How the objects are linked:
from | ba ku za ke
s389 | s917 s172 s960 s995
s958 | s15 s422 s140 s90
s484 | s543 s91 s954 s422
s422 | s814 s543 s484 s15
s736 | s343 s106 s211 s185
s726 | s114 s707 s837 s681
s118 | s721 s792 s343 s236
s769 | s38 s738 s583 s324
s543 | s556 s111 s91 s814
s583 | s738 s382 s67 s769
s531 | s55 s336 s963 s306
s510 | s410 s905 s579 s594
s232 | s135 s874 s625 s867
s609 | s648 s16 s867 s954
s945 | s53 s553 s755 s824
s608 | s867 s232 s571 s876
s55 | s249 s762 s336 s18
s38 | s681 s726 s738 s551
s801 | s794 s633 s351 s573
s37 | s310 s123 s693 s363
s627 | s846 s938 s236 s265
s963 | s336 s998 s639 s531
s562 | s140 s155 s410 s553
s893 | s693 s47 s989 s181
s236 | s938 s721 s118 s627
s721 | s788 s490 s792 s938
s135 | s531 s963 s874 s16
s989 | s47 s485 s659 s893
s124 | s363 s37 s181 s707
s553 | s958 s140 s562 s53
s140 | s422 s484 s155 s958
s172 | s893 s989 s339 s917
s114 | s510 s579 s707 s674
s106 | s271 s22 s573 s343
s3 | s351 s591 s18 s312
s312 | s801 s351 s3 s672
s837 | s707 s124 s217 s726
s265 | s554 s846 s627 s633
s367 | s736 s211 s70 s998
s554 | s995 s389 s846 s67
s253 | s367 s70 s814 s639
s632 | s659 s765 s551 s339
s788 | s339 s632 s490 s960
s53 | s90 s958 s553 s149
s995 | s217 s917 s389 s382
s271 | s324 s769 s22 s792
s792 | s490 s324 s271 s721
s72 | s639 s253 s15 s874
s573 | s22 s794 s801 s106
s846 | s389 s960 s938 s554
s674 | s594 s510 s114 s276
s351 | s633 s265 s591 s801
s594 | s562 s410 s510 s755
s867 | s16 s135 s232 s609
s67 | s382 s995 s554 s583
s267 | s3 s18 s306 s111
s123 | s571 s149 s824 s310
s18 | s591 s249 s55 s3
s738 | s726 s837 s382 s38
s556 | s672 s312 s111 s70
s814 | s70 s556 s543 s253
s111 | s312 s3 s267 s556
s765 | s276 s674 s681 s659
s648 | s267 s306 s16 s91
s755 | s553 s562 s594 s945
s217 | s124 s181 s917 s837
s625 | s874 s72 s90 s232
s90 | s72 s15 s958 s625
s310 | s608 s571 s123 s982
s591 | s265 s627 s249 s351
s276 | s755 s594 s674 s485
s874 | s963 s639 s72 s135
s149 | s625 s90 s53 s571
s579 | s905 s982 s363 s510
s306 | s18 s55 s531 s267
s70 | s211 s672 s556 s367
s639 | s998 s367 s253 s963
s762 | s236 s118 s185 s249
s954 | s91 s648 s609 s484
s336 | s762 s185 s998 s55
s794 | s583 s67 s633 s22
s16 | s306 s531 s135 s648
s410 | s155 s816 s905 s562
s211 | s106 s573 s672 s736
s672 | s573 s801 s312 s211
s343 | s792 s271 s106 s118
s693 | s123 s824 s47 s37
s659 | s485 s276 s765 s989
s816 | s954 s609 s876 s155
s905 | s816 s876 s982 s410
s917 | s181 s893 s172 s217
s707 | s579 s363 s124 s114
s876 | s609 s867 s608 s816
s938 | s960 s788 s721 s846
s363 | s982 s310 s37 s579
s998 | s185 s736 s367 s336
s339 | s989 s659 s632 s172
s91 | s111 s267 s648 s543
s47 | s824 s945 s485 s693
s181 | s37 s693 s893 s124
s824 | s149 s53 s945 s123
s382 | s837 s217 s995 s738
s982 | s876 s608 s310 s905
s15 | s253 s814 s422 s72
s249 | s627 s236 s762 s591
s485 | s945 s755 s276 s47
s960 | s172 s339 s788 s389
s633 | s67 s554 s265 s794
s551 | s765 s681 s38 s632
s490 | s632 s551 s324 s788
s324 | s551 s38 s769 s490
s22 | s769 s583 s794 s271
s155 | s484 s954 s816 s140
s185 | s118 s343 s736 s762
s571 | s232 s625 s149 s608
s681 | s674 s114 s726 s765

In the rows, 42 stands for zero.

The rows follow the links: the fewer symbols apart two objects are, the more alike their rows tend to be.

Each row is also shifted at random along 7 hidden directions that mean nothing.

Some objects, each with a row of numbers:
s510 -> [ 47  45  45  55  54  41  33  42  44  43  48  45  53  57  43  50  34  44  48  38  45  49  61  41  47  36  38  50  44  49  34  33  44  40  39  42  43  40]
s573 -> [ 44  39  37  47  53  40  45  43  46  46  35  43  43  44  51  46  36  46  34  50  35  40  43  37  44  45  29  52  41  38  33  47  43  43  51  46  36  51]
s648 -> [ 57  38  38  36  47  46  32  36  49  33  50  33  20  40  32  43  61  27  38  56  39  47  38  45  43  45  53  39  49  44  31  40  45  40  53  37  47  43]
s982 -> [ 39  51  46  43  38  33  44  45  43  33  47  48  44  51  45  37  37  42  39  37  35  49  45  43  36  43  32  51  37  50  36  43  37  42  44  45  38  37]
s721 -> [ 53  40  41  42  37  39  41  48  43  43  32  44  36  34  48  36  42  43  40  56  39  48  36  45  35  42  41  42  36  42  38  44  32  42  44  45  48  44]
s543 -> [ 45  45  40  38  47  50  41  34  47  37  49  31  39  40  37  48  57  24  46  48  36  33  48  42  35  46  49  42  40  39  40  44  48  45  54  51  44  36]
s608 -> [ 57  53  56  26  37  43  46  40  40  34  46  54  36  30  36  34  58  23  43  43  34  34  38  36  24  58  45  47  38  39  35  50  34  43  51  49  41  22]
s762 -> [ 28  38  26  54  52  40  47  38  57  46  42  34  45  53  50  49  36  50  38  46  31  39  50  45  45  42  28  48  50  45  53  40  52  44  51  46  28  56]
s181 -> [ 43  45  42  35  39  37  34  52  51  47  49  45  23  48  30  44  50  51  39  42  44  45  27  43  49  36  44  38  59  51  49  38  43  37  34  31  35  51]
s363 -> [ 55  45  50  50  51  44  30  41  42  46  49  47  44  44  34  51  47  38  63  40  49  46  61  44  39  42  49  48  46  47  40  37  44  40  38  49  48  36]
s53 -> [ 63  47  48  32  37  38  49  40  32  29  50  57  32  39  39  29  43  41  38  36  38  48  33  41  43  52  40  45  40  43  33  47  38  41  40  35  45  39]
s562 -> [ 43  50  55  33  34  42  40  44  47  38  48  49  31  35  33  37  59  24  50  48  34  35  39  46  26  52  45  48  46  50  41  44  31  42  49  48  39  24]
s556 -> [ 47  42  42  28  41  34  49  38  43  32  38  52  28  28  43  38  55  38  29  40  49  50  26  35  30  44  42  49  29  25  31  62  41  43  47  47  46  40]
s389 -> [ 26  45  45  43  39  50  46  54  38  57  35  36  58  46  46  47  31  52  40  41  42  29  39  39  52  41  42  33  49  45  54  38  44  44  38  40  36  48]
s814 -> [ 36  41  48  30  39  50  48  37  41  41  46  40  35  37  37  42  56  28  34  44  42  26  28  41  47  46  47  40  43  34  36  48  41  45  47  39  42  35]
s960 -> [ 58  38  34  51  53  50  32  48  42  52  41  31  46  52  42  49  31  55  41  50  40  45  50  39  60  38  45  32  55  50  44  28  52  40  40  32  43  59]
s118 -> [ 33  31  44  49  52  47  30  48  54  57  33  37  35  39  43  50  48  38  44  61  42  37  43  43  43  47  45  47  60  46  38  38  37  41  53  42  36  45]
s824 -> [ 41  45  49  39  32  38  50  38  40  38  49  60  43  38  39  31  44  46  52  27  47  46  40  48  36  45  45  43  43  44  58  45  37  42  31  41  42  32]
s594 -> [ 45  40  58  43  44  45  35  44  43  49  47  54  43  48  39  44  46  32  40  43  49  36  39  42  50  37  41  47  49  44  28  36  30  41  34  32  44  30]
s551 -> [ 65  45  46  41  45  53  38  41  44  55  40  44  53  38  39  49  49  34  49  47  45  31  50  35  37  38  52  32  41  34  50  35  42  44  35  45  49  32]
s554 -> [ 27  55  37  41  35  27  40  63  50  39  27  31  37  39  51  43  39  48  35  56  29  53  41  40  20  44  31  49  32  51  41  51  38  41  58  59  35  49]
s312 -> [ 36  31  39  51  47  48  39  34  56  50  44  36  38  44  42  49  53  30  45  55  41  31  43  51  44  37  41  45  48  41  42  38  39  44  47  44  41  40]
s155 -> [ 43  43  39  48  54  54  43  33  50  41  50  39  61  56  46  45  38  34  37  38  33  34  64  35  45  49  42  40  55  47  50  30  52  44  49  36  29  33]
s681 -> [ 50  47  44  37  26  40  53  42  33  44  46  54  45  38  38  34  40  55  52  26  53  42  31  48  45  35  47  32  33  37  62  45  43  43  21  40  51  44]
s37 -> [ 54  48  47  39  49  39  33  43  54  46  47  52  35  43  34  47  54  37  46  41  43  45  48  35  31  43  44  48  51  44  45  40  44  40  41  44  36  35]
s140 -> [ 35  43  44  41  48  47  38  42  48  39  46  40  43  46  41  41  44  37  36  41  39  45  50  37  41  51  48  41  57  49  44  37  46  42  51  35  32  36]
s639 -> [ 22  35  38  34  42  48  53  37  43  44  47  41  41  47  43  40  42  46  24  33  46  33  26  39  61  43  42  36  55  36  48  45  49  44  41  26  32  49]
s55 -> [ 43  27  29  51  50  44  44  29  52  43  46  42  38  47  45  42  43  46  35  42  48  46  41  48  54  35  42  41  50  37  47  38  48  43  39  31  42  51]
s707 -> [ 50  51  43  41  47  39  42  47  45  46  49  44  45  58  41  49  37  46  31  39  37  35  39  34  53  32  28  45  42  45  34  38  45  40  36  36  37  47]
s111 -> [ 10  42  42  43  48  40  39  45  47  43  38  31  44  43  45  53  47  37  40  44  46  41  45  41  38  42  43  50  41  39  35  51  45  44  55  53  38  42]
s674 -> [ 52  53  40  40  50  42  45  41  53  47  50  48  49  55  40  49  43  44  37  35  34  33  49  32  40  37  32  43  47  41  53  38  51  42  38  42  29  42]
s738 -> [ 54  44  56  39  41  47  27  55  32  52  34  37  35  29  33  50  51  38  59  55  52  44  40  42  40  44  59  38  41  44  30  43  36  40  42  50  59  40]
s531 -> [ 42  38  36  39  48  51  52  28  44  42  47  42  48  41  42  45  48  38  39  34  44  33  45  39  46  44  47  38  44  30  52  45  54  46  44  41  39  42]
s217 -> [ 40  52  38  37  38  37  40  50  57  47  40  43  45  46  43  45  47  44  34  42  41  43  41  35  29  31  41  37  42  42  56  41  44  41  38  45  34  38]
s276 -> [ 39  55  49  37  43  39  40  48  46  48  47  48  43  45  36  49  47  42  49  36  40  35  45  37  34  42  39  47  45  44  49  45  45  41  41  50  34  37]
s553 -> [ 44  43  49  37  32  43  46  39  37  36  51  52  33  35  33  31  47  44  56  34  42  45  38  52  41  55  51  41  52  51  55  42  40  41  39  38  42  38]
s351 -> [ 32  37  50  48  42  48  47  41  34  52  37  41  45  32  43  47  42  41  62  48  44  28  42  52  45  51  42  49  40  39  42  48  37  46  47  55  47  44]
s185 -> [ -6  33  40  51  43  34  33  58  51  48  36  26  24  47  42  51  41  54  44  55  42  47  33  56  51  43  37  53  60  59  37  46  40  40  55  44  32  61]
s958 -> [ 19  43  53  38  41  45  40  49  38  39  41  40  44  45  44  40  40  38  32  40  45  42  39  39  48  50  46  45  52  49  30  42  37  42  49  34  37  35]
s989 -> [ 39  47  42  56  45  45  31  49  40  50  49  29  49  57  36  57  36  48  61  43  44  42  57  52  54  31  44  40  44  56  45  31  48  40  35  47  48  50]
s954 -> [ 34  34  49  42  39  55  45  36  38  41  48  40  52  47  46  38  42  29  33  41  47  33  39  44  56  41  49  35  46  41  34  34  36  45  39  28  46  29]
s211 -> [ 33  42  29  50  44  33  52  38  48  37  40  39  44  46  51  44  36  50  41  41  35  47  47  46  36  40  28  52  30  39  46  51  48  45  50  55  39  53]

From each start, follow one symbol. Which object do you reach?
Answer with the object's name.
new walk
[ 34  30  45  55  47  49  41  34  37  47  42  36  49  43  45  51  43  35  52  46  53  36  46  53  54  36  46  47  35  36  28  42  39  45  41  46  56  41]
za: s998
new walk
[ 58  57  46  33  35  36  40  48  43  42  36  46  44  28  39  45  54  36  53  43  45  48  47  36  14  40  49  41  23  34  48  51  40  43  41  63  51  31]
ke: s917
new walk
[ 41  41  33  35  38  43  53  33  50  30  47  46  44  45  47  30  44  40  23  33  39  47  38  37  39  43  44  34  46  39  55  40  47  44  42  30  34  36]
za: s954
new walk
[ 50  44  42  47  45  53  45  44  36  55  39  38  63  46  46  48  32  49  47  40  43  31  51  38  51  41  45  31  42  40  54  35  49  45  35  42  44  46]
ke: s382
new walk
[ 22  43  40  41  38  37  34  48  43  29  43  28  31  41  40  42  48  39  42  47  43  59  43  48  37  45  51  44  42  53  34  45  43  41  55  46  45  42]
za: s422
new walk
[ 56  49  44  36  41  39  33  52  39  45  35  42  37  31  37  45  48  47  50  46  49  54  43  37  30  43  54  37  39  41  46  46  45  40  41  51  49  45]
ba: s681
new walk
[ 35  54  43  50  37  43  51  46  32  47  39  39  75  49  51  49  25  51  52  29  47  38  57  41  41  31  39  38  21  38  53  42  46  46  31  56  50  40]
ba: s181
new walk
[ 67  40  45  44  43  48  34  49  40  49  38  37  37  41  42  44  43  35  39  63  36  36  36  43  49  39  41  38  41  45  26  35  33  42  43  38  52  44]
ba: s738
new walk
[ 15  45  52  41  35  37  40  50  51  45  44  50  40  46  40  39  45  42  43  36  46  42  38  46  38  42  41  47  54  52  50  41  33  41  39  38  31  33]
ba: s53
new walk
[ 45  45  43  34  33  44  49  51  44  50  35  43  42  39  46  37  40  44  31  49  35  31  26  39  43  43  37  35  44  41  47  43  36  43  41  37  37  44]
ba: s38
new walk
[ 29  32  46  41  33  44  45  52  46  54  31  46  39  40  50  35  39  45  25  54  43  35  20  44  51  38  37  37  51  43  40  39  26  43  38  27  37  43]
za: s271
new walk
[ 39  46  46  41  38  43  39  51  50  53  43  41  46  52  42  47  44  40  32  45  43  33  33  39  48  26  38  36  45  43  43  35  37  42  32  35  39  38]
ku: s707
new walk
[ 25  32  38  49  42  40  37  53  51  51  31  38  38  46  51  40  35  53  30  55  43  48  33  46  50  38  39  40  57  51  43  36  35  40  44  31  34  52]
ku: s769
new walk
[ 47  48  37  46  53  50  41  31  57  36  47  36  61  50  48  46  47  22  36  44  31  38  69  32  25  46  44  41  42  41  49  34  50  46  55  49  33  23]
ku: s874
new walk
[ 37  47  44  49  37  45  42  47  41  51  47  39  54  53  40  48  37  47  50  38  46  34  45  48  52  30  41  35  41  47  51  34  43  43  29  42  45  43]
ku: s674
new walk
[ 39  48  45  30  30  38  50  41  33  26  44  40  33  33  40  34  50  35  40  40  42  47  31  46  34  47  47  43  27  38  34  55  39  44  48  49  52  38]
ku: s963
new walk
[ 26  35  51  38  35  47  41  45  28  40  48  48  32  33  32  31  41  53  57  31  55  50  36  53  56  59  62  37  65  54  54  41  44  40  39  30  43  46]
ba: s954
new walk
[ 46  37  42  37  40  47  63  32  45  50  40  56  45  36  48  35  44  41  34  39  37  20  27  40  44  47  31  43  41  28  53  50  39  47  40  40  34  41]
ku: s627
